Below are the code and all the weights of a small trained network. Each question names an input and a class and asks about switching units off, where a switched-off unit gives its printed mean instead of its output.

import numpy as np


def w(rows, s, z=0):
    codes = np.array(rows[::2]) - 128.0
    scale = np.full(codes.shape[1], s)
    scale[-1] = z or s
    return codes * scale


def f(y):
    return y / 2 * (1 + np.tanh(0.7978845608 * (y + 0.044715 * y**3)))


def log_softmax(a):
    a = a - a.max(-1, keepdims=True)
    return a - np.log(np.exp(a).sum(-1, keepdims=True))


def net(x, mask):
    res = np.array(x, float).reshape(1, 6) / 4 @ E
    y = f(res @ A[0][:, :-1].T + A[0][:, -1])
    res = res + np.where(mask, y, B[0][:, -1]) @ B[0][:, :-1]
    return log_softmax(res[-1] @ U[:, :-1].T + U[:, -1])


A, B = {}, {}
E = w([
[105,136,130,139,124,124,156],'x0',
[7,44,33,40,131,193,80],'x1',
[151,44,129,181,217,142,172],'x2',
[102,114,123,250,72,173,48],'x3',
[119,132,131,133,132,125,128],'x4',
[138,163,214,106,151,232,149],'x5',
],0.012)
A[0] = w([
[125,70,114,153,173,136,155,131],'N0',
[222,204,192,201,114,73,154,3],'N1',
[121,171,167,130,147,171,113,107],'N2',
[156,141,138,37,172,73,176,80],'N3',
[176,90,129,174,155,125,171,92],'N4',
[136,95,156,214,58,149,88,96],'N5',
[152,134,199,138,127,190,137,63],'N6',
[131,205,122,102,55,117,119,113],'N7',
[158,93,60,169,92,7,119,57],'N8',
],0.012,0.0023)
B[0] = w([
[113,72,179,133,142,115,81,167],'N0',
[67,105,105,51,73,166,71,250],'N1',
[172,185,101,136,156,161,155,163],'N2',
[159,174,99,236,23,119,103,200],'N3',
[122,66,193,123,184,91,80,168],'N4',
[187,98,108,189,61,102,166,190],'N5',
[145,162,137,109,170,151,185,178],'N6',
[151,48,230,123,245,47,75,185],'N7',
[189,193,100,65,182,184,204,198],'N8',
],0.011,0.021)
U = w([
[28,85,75,56,83,187,69,254],'0',
[182,140,133,252,49,89,131,86],'1',
[182,187,137,97,225,194,213,101],'2',
[133,73,210,143,225,28,71,22],'3',
],0.013,0.0037)

Each question gives the input, the list of numbers given to net, and the class t.
The units are the neurons (one row each of A and B). Each row of codes is followed by its name. A weight is (code - 128) times the scale printed after its matrix; where a second scale follows, it is the last column's (A, B and U).
mask holds one flag per neuron, in row order. A switched-off neuron (its flag False) gives its mean, the last column of its row in B, instead of its output. The means were averaged over made-up inputs and are rounded, as every weight is.
A unit's drop is (log p(t) with every unit on - log p(t) with that unit switched off) / (log p(t) with every unit on - log p(t) with every unit switched off).
The circuit of an input: a set's keep is (log p(t) with only the set's units on - log p(t) with every unit switched off) / (log p(t) with every unit on - log p(t) with every unit switched off). Starting from all 9 units, units are removed one at a time, each time the one whose removal leaves the highest keep (on an exact tie, the one counted first), for as long as the keep stays at least 0.8.
circuit, biggest first: the units of the circuit, biggest drop first
top k neurons: the k neurons with the biggest drops, biggest first
drop of u: that unit's drop, to one decimal
input [-2,4,1,1,0,7], class 2: circuit, biggest first	(N1)
input [2,-3,5,2,-8,-2], class 3: top 2 neurons	(N4 N3)
input [7,5,6,-2,2,2], class 3: circuit, biggest first	(N1 N8)
input [-8,6,7,-7,7,-3], class 1: top 3 neurons	(N3 N1 N7)
input [4,0,3,0,7,-3], class 2: top 3 neurons	(N1 N7 N8)
input [-5,-1,8,-2,3,7], class 3: top 3 neurons	(N4 N8 N0)
input [-1,-5,-8,-8,8,-3], class 1: top 3 neurons	(N3 N4 N0)
input [5,-3,-1,-2,3,-4], class 2: top 2 neurons	(N8 N0)
input [-8,3,1,7,-3,4], class 1: top 2 neurons	(N1 N5)
input [-1,5,5,-6,-8,-7], class 2: top 4 neurons	(N8 N1 N5 N7)
input [1,-5,6,-5,8,3], class 3: top 4 neurons	(N4 N5 N0 N8)
input [-4,-8,8,-5,2,-4], class 0: top 2 neurons	(N1 N7)
input [-5,2,-6,2,5,1], class 3: top 2 neurons	(N1 N7)
input [0,3,-7,-1,7,-8], class 2: circuit, biggest first	(N8)
input [-1,0,-4,6,-1,-8], class 2: top 2 neurons	(N8 N3)
input [2,-8,-3,6,0,0], class 0: drop of N1	1.6
input [7,4,0,6,1,-8], class 2: drop of N3	0.2
input [3,-2,3,-3,-6,-6], class 2: drop of N4	0.0
